Below is a small trained network, with its code and all its weights. Each question gives an input and a class and asks what happens when units are switched off, that is, made to give their printed mean instead of their output.

import numpy as np


def w(rows, s, z=0):
    codes = np.array(rows[::2]) - 128.0
    scale = np.full(codes.shape[1], s)
    scale[-1] = z or s
    return codes * scale


def norm(h):
    return h / np.sqrt((h * h).mean(-1, keepdims=True) + 1e-5)


def f(y):
    return np.maximum(y, 0)


def log_softmax(a):
    a = a - a.max(-1, keepdims=True)
    return a - np.log(np.exp(a).sum(-1, keepdims=True))


def net(x, mask):
    res = np.array(x, float).reshape(1, 7) / 4 @ E
    u = 0
    for l in range(2):
        y = f(norm(res) @ A[l][:, :-1].T + A[l][:, -1])
        res = res + np.where(mask[u : u + 8], y, B[l][:, -1]) @ B[l][:, :-1]
        u += 8
    return log_softmax(norm(res)[-1] @ U[:, :-1].T + U[:, -1])


A, B = {}, {}
E = w([
[206,144,254,164,149],'x0',
[171,83,132,198,140],'x1',
[170,92,167,187,161],'x2',
[95,71,86,142,98],'x3',
[64,112,181,158,207],'x4',
[136,124,115,41,173],'x5',
[125,189,55,111,149],'x6',
],0.0009)
A[0] = w([
[142,115,62,190,91,32],'0.n0',
[71,149,202,152,211,205],'0.n1',
[149,95,102,87,10,243],'0.n2',
[109,119,163,162,7,97],'0.n3',
[128,185,58,78,217,93],'0.n4',
[111,191,80,48,104,1],'0.n5',
[8,184,147,175,183,130],'0.n6',
[136,49,180,162,243,144],'0.n7',
],0.002,0.00082)
B[0] = w([
[107,105,120,184,213,166],'0.n0',
[148,92,117,113,35,240],'0.n1',
[110,205,127,108,232,249],'0.n2',
[91,109,88,25,227,184],'0.n3',
[42,133,48,59,197,199],'0.n4',
[64,73,63,6,219,191],'0.n5',
[212,189,163,111,42,204],'0.n6',
[105,77,128,41,81,235],'0.n7',
],0.0023,0.0014)
A[1] = w([
[129,134,47,219,134,63],'1.n0',
[254,172,191,116,151,92],'1.n1',
[73,119,74,164,74,114],'1.n2',
[40,115,80,150,78,159],'1.n3',
[143,174,46,199,132,98],'1.n4',
[199,102,137,90,247,248],'1.n5',
[206,184,199,125,112,117],'1.n6',
[119,112,200,221,154,181],'1.n7',
],0.0024,0.0011)
B[1] = w([
[245,112,130,203,199,158],'1.n0',
[147,238,178,167,3,198],'1.n1',
[191,173,155,135,139,164],'1.n2',
[213,194,144,106,118,195],'1.n3',
[163,63,138,140,220,161],'1.n4',
[82,173,116,187,41,249],'1.n5',
[210,219,136,147,38,193],'1.n6',
[121,115,41,64,82,183],'1.n7',
],0.0024,0.0019)
U = w([
[207,135,53,237,254,138],'0',
[44,204,28,2,195,184],'1',
[66,115,175,165,208,27],'2',
[48,111,223,195,243,1],'3',
[197,239,232,165,9,177],'4',
[62,9,225,75,96,120],'5',
[56,107,213,184,243,7],'6',
[149,20,127,216,108,126],'7',
],0.0071,0.0083)

Each question gives the input, the list of numbers given to net, and the class t.
The units are the neurons (one row each of A and B). Each row of codes is followed by its name. A weight is (code - 128) times the scale printed after its matrix; where a second scale follows, it is the last column's (A, B and U).
mask holds one flag per neuron, layer by layer. A switched-off neuron (its flag False) gives its mean, the last column of its row in B, instead of its output. The means were averaged over made-up inputs and are rounded, as every weight is.
A unit's drop is (log p(t) with every unit on - log p(t) with that unit switched off) / (log p(t) with every unit on - log p(t) with every unit switched off).
The circuit of an input: a set's keep is (log p(t) with only the set's units on - log p(t) with every unit switched off) / (log p(t) with every unit on - log p(t) with every unit switched off). Starting from the 12 units with the biggest drops (on a tie, the unit counted first), units are removed one at a time, each time the one whose removal leaves the highest keep (on an exact tie, the one counted first), for as long as the keep stays at least 0.8.
units of the circuit, in order: the units of the circuit, biggest drop first
top k neurons: the k neurons with the biggest drops, biggest first
k most important neurons of layer l: the k neurons of layer l with the biggest drops, biggest first
drop of u: that unit's drop, to one decimal
input [1,0,3,1,4,2,-2], class 5: units of the circuit, in order : 0.n7
input [1,-1,-3,-4,8,0,4], class 4: 3 most important neurons of layer 0 : 0.n6, 0.n5, 0.n3
input [-3,-2,-2,3,-8,-5,-6], class 1: units of the circuit, in order : 0.n3, 0.n2
input [-3,5,-1,6,8,-4,4], class 0: units of the circuit, in order : 1.n0, 1.n3
input [3,6,-4,6,-3,-5,-5], class 0: 2 most important neurons of layer 0 : 0.n7, 0.n0
input [2,-1,-1,-1,2,-8,-7], class 5: units of the circuit, in order : 0.n3, 1.n1, 1.n7
input [3,8,-3,7,-5,2,-1], class 0: 4 most important neurons of layer 0 : 0.n6, 0.n0, 0.n7, 0.n2
input [-6,-5,8,-3,6,-6,8], class 0: top 2 neurons : 1.n4, 1.n0
input [-3,2,-4,3,-6,-5,0], class 0: 3 most important neurons of layer 0 : 0.n7, 0.n0, 0.n4
input [-3,1,-3,-3,7,-3,-5], class 4: drop of 0.n5 : 0.2
input [-5,8,-5,6,4,2,2], class 0: drop of 1.n0 : 0.2
input [-4,5,-2,5,-4,-8,-6], class 0: drop of 0.n2 : 0.1
